Here is a tiny trained network, its code and every weight. The questions are about switching its units off for an input and a class, where a switched-off unit gives its printed mean instead of its output.

import numpy as np


def w(rows, s, z=0):
    codes = np.array(rows[::2]) - 128.0
    scale = np.full(codes.shape[1], s)
    scale[-1] = z or s
    return codes * scale


def norm(h):
    return h / np.sqrt((h * h).mean(-1, keepdims=True) + 1e-5)


def f(y):
    return y / 2 * (1 + np.tanh(0.7978845608 * (y + 0.044715 * y**3)))


def log_softmax(a):
    a = a - a.max(-1, keepdims=True)
    return a - np.log(np.exp(a).sum(-1, keepdims=True))


def net(x, mask):
    res = np.array(x, float).reshape(1, 7) / 4 @ E
    u = 0
    for l in range(3):
        y = f(norm(res) @ A[l][:, :-1].T + A[l][:, -1])
        res = res + np.where(mask[u : u + 5], y, B[l][:, -1]) @ B[l][:, :-1]
        u += 5
    return log_softmax(norm(res)[-1] @ U[:, :-1].T + U[:, -1])


A, B = {}, {}
E = w([
[122,80,145,98,38,101],'x0',
[120,137,125,116,130,119],'x1',
[95,177,95,118,104,103],'x2',
[115,139,121,116,127,117],'x3',
[91,95,115,130,93,250],'x4',
[112,197,253,232,151,130],'x5',
[141,108,146,122,143,136],'x6',
],0.0057)
A[0] = w([
[168,154,70,158,169,186,247],'0.n1',
[134,255,84,103,28,126,254],'0.n2',
[105,63,87,145,116,67,141],'0.n3',
[227,143,190,180,85,127,121],'0.n4',
[190,60,71,160,131,87,243],'0.n5',
],0.006,0.0034)
B[0] = w([
[46,91,100,43,165,118,225],'0.n1',
[166,85,171,107,171,137,254],'0.n2',
[182,62,173,85,104,109,158],'0.n3',
[85,175,105,137,119,48,174],'0.n4',
[156,179,128,2,141,107,222],'0.n5',
],0.0086,0.0037)
A[1] = w([
[51,112,204,221,48,157,146],'1.n1',
[165,85,244,196,44,135,110],'1.n2',
[127,147,233,181,148,3,5],'1.n3',
[154,247,162,90,44,105,225],'1.n4',
[92,135,144,205,170,214,107],'1.n5',
],0.006,0.0024)
B[1] = w([
[203,163,134,22,227,161,218],'1.n1',
[109,228,75,41,132,114,185],'1.n2',
[53,183,64,143,79,107,255],'1.n3',
[166,94,153,121,124,255,204],'1.n4',
[132,85,222,172,177,91,180],'1.n5',
],0.0075,0.0036)
A[2] = w([
[129,159,100,121,175,156,51],'2.n1',
[157,82,3,82,168,187,3],'2.n2',
[128,131,48,77,176,176,163],'2.n3',
[81,184,169,211,201,105,138],'2.n4',
[60,76,110,62,86,166,29],'2.n5',
],0.0077,0.00033)
B[2] = w([
[159,155,126,101,143,68,168],'2.n1',
[118,142,162,237,175,120,253],'2.n2',
[166,186,215,231,171,107,233],'2.n3',
[112,2,53,108,69,149,247],'2.n4',
[124,153,87,178,24,156,220],'2.n5',
],0.0084,0.0048)
U = w([
[177,191,170,99,192,105,251],'0',
[53,84,53,119,114,75,102],'1',
[114,148,142,223,148,143,95],'2',
[68,54,161,86,162,194,95],'3',
[201,76,148,49,76,104,101],'4',
[83,196,118,78,49,89,114],'5',
[159,112,142,176,8,176,65],'6',
],0.015,0.0031)

Each question gives the input, the list of numbers given to net, and the class t.
The units are the neurons (one row each of A and B). Each row of codes is followed by its name. A weight is (code - 128) times the scale printed after its matrix; where a second scale follows, it is the last column's (A, B and U).
mask holds one flag per neuron, layer by layer. A switched-off neuron (its flag False) gives its mean, the last column of its row in B, instead of its output. The means were averaged over made-up inputs and are rounded, as every weight is.
A unit's drop is (log p(t) with every unit on - log p(t) with that unit switched off) / (log p(t) with every unit on - log p(t) with every unit switched off).
The circuit of an input: a set's keep is (log p(t) with only the set's units on - log p(t) with every unit switched off) / (log p(t) with every unit on - log p(t) with every unit switched off). Starting from the 12 units with the biggest drops (on a tie, the unit counted first), units are removed one at a time, each time the one whose removal leaves the highest keep (on an exact tie, the one counted first), for as long as the keep stays at least 0.8.
circuit, biggest first: the units of the circuit, biggest drop first
k most important neurons: the k neurons with the biggest drops, biggest first
top k neurons in layer l: the k neurons of layer l with the biggest drops, biggest first
input [-1,-7,3,-1,-3,-7,6], class 0: circuit, biggest first => (2.n3)
input [-8,7,0,7,3,-1,-5], class 2: 2 most important neurons => (0.n1; 1.n1)
input [-8,-7,4,-3,0,2,4], class 1: circuit, biggest first => (2.n4; 1.n1)
input [0,6,3,7,3,8,2], class 3: circuit, biggest first => (2.n4; 2.n3)
input [-1,6,8,-3,7,-6,-3], class 2: circuit, biggest first => (2.n2; 2.n3)
input [7,-8,-8,5,1,7,2], class 0: 2 most important neurons => (1.n1; 1.n2)
input [1,-4,7,-1,-1,6,5], class 5: top 4 neurons in layer 1 => (1.n3; 1.n2; 1.n1; 1.n4)
input [-8,5,1,-2,3,1,-8], class 3: top 2 neurons in layer 0 => (0.n5; 0.n4)
input [8,-7,1,-1,-5,1,2], class 5: circuit, biggest first => (1.n3; 1.n2)
input [0,1,5,-8,4,3,-7], class 3: 2 most important neurons => (1.n5; 0.n3)
input [-1,-6,3,-4,5,-4,-6], class 2: 2 most important neurons => (2.n2; 2.n3)
input [2,-3,4,-4,8,-2,7], class 6: 2 most important neurons => (2.n5; 1.n1)
input [-1,-5,8,8,-8,7,4], class 1: circuit, biggest first => (2.n4; 2.n3)
input [-2,-8,-5,-5,-4,-6,-1], class 0: circuit, biggest first => (2.n4)
input [-3,8,6,-3,0,5,5], class 1: 2 most important neurons => (2.n4; 1.n3)
input [2,2,-6,8,-2,3,2], class 5: 2 most important neurons => (1.n3; 0.n1)
input [-2,-6,-6,-7,-8,2,8], class 1: top 2 neurons in layer 1 => (1.n3; 1.n1)
input [3,-2,-1,0,3,6,8], class 0: top 2 neurons in layer 1 => (1.n1; 1.n2)
input [0,-8,-3,5,2,0,0], class 2: 2 most important neurons => (2.n4; 1.n5)
input [-7,-2,-3,-6,4,-8,3], class 2: circuit, biggest first => (2.n2)
input [-6,8,6,5,1,-3,-8], class 2: 2 most important neurons => (2.n2; 1.n1)
input [2,4,2,-7,0,-3,-4], class 4: 2 most important neurons => (0.n3; 0.n2)
input [1,8,0,-3,0,4,-4], class 5: top 2 neurons in layer 2 => (2.n2; 2.n4)
input [7,-1,-5,0,0,7,-6], class 5: 2 most important neurons => (1.n3; 0.n4)
input [4,-6,8,8,-1,-8,7], class 4: top 3 neurons in layer 0 => (0.n3; 0.n5; 0.n2)
input [7,7,8,7,2,-8,-8], class 6: 2 most important neurons => (2.n5; 2.n2)
input [2,7,7,3,5,7,-1], class 0: circuit, biggest first => (1.n1)
input [8,6,8,0,1,-5,-2], class 6: 2 most important neurons => (2.n5; 1.n1)
input [0,-5,-7,8,1,-7,8], class 2: 2 most important neurons => (2.n2; 2.n3)
input [-3,-4,5,2,2,-5,2], class 2: top 2 neurons in layer 2 => (2.n2; 2.n5)
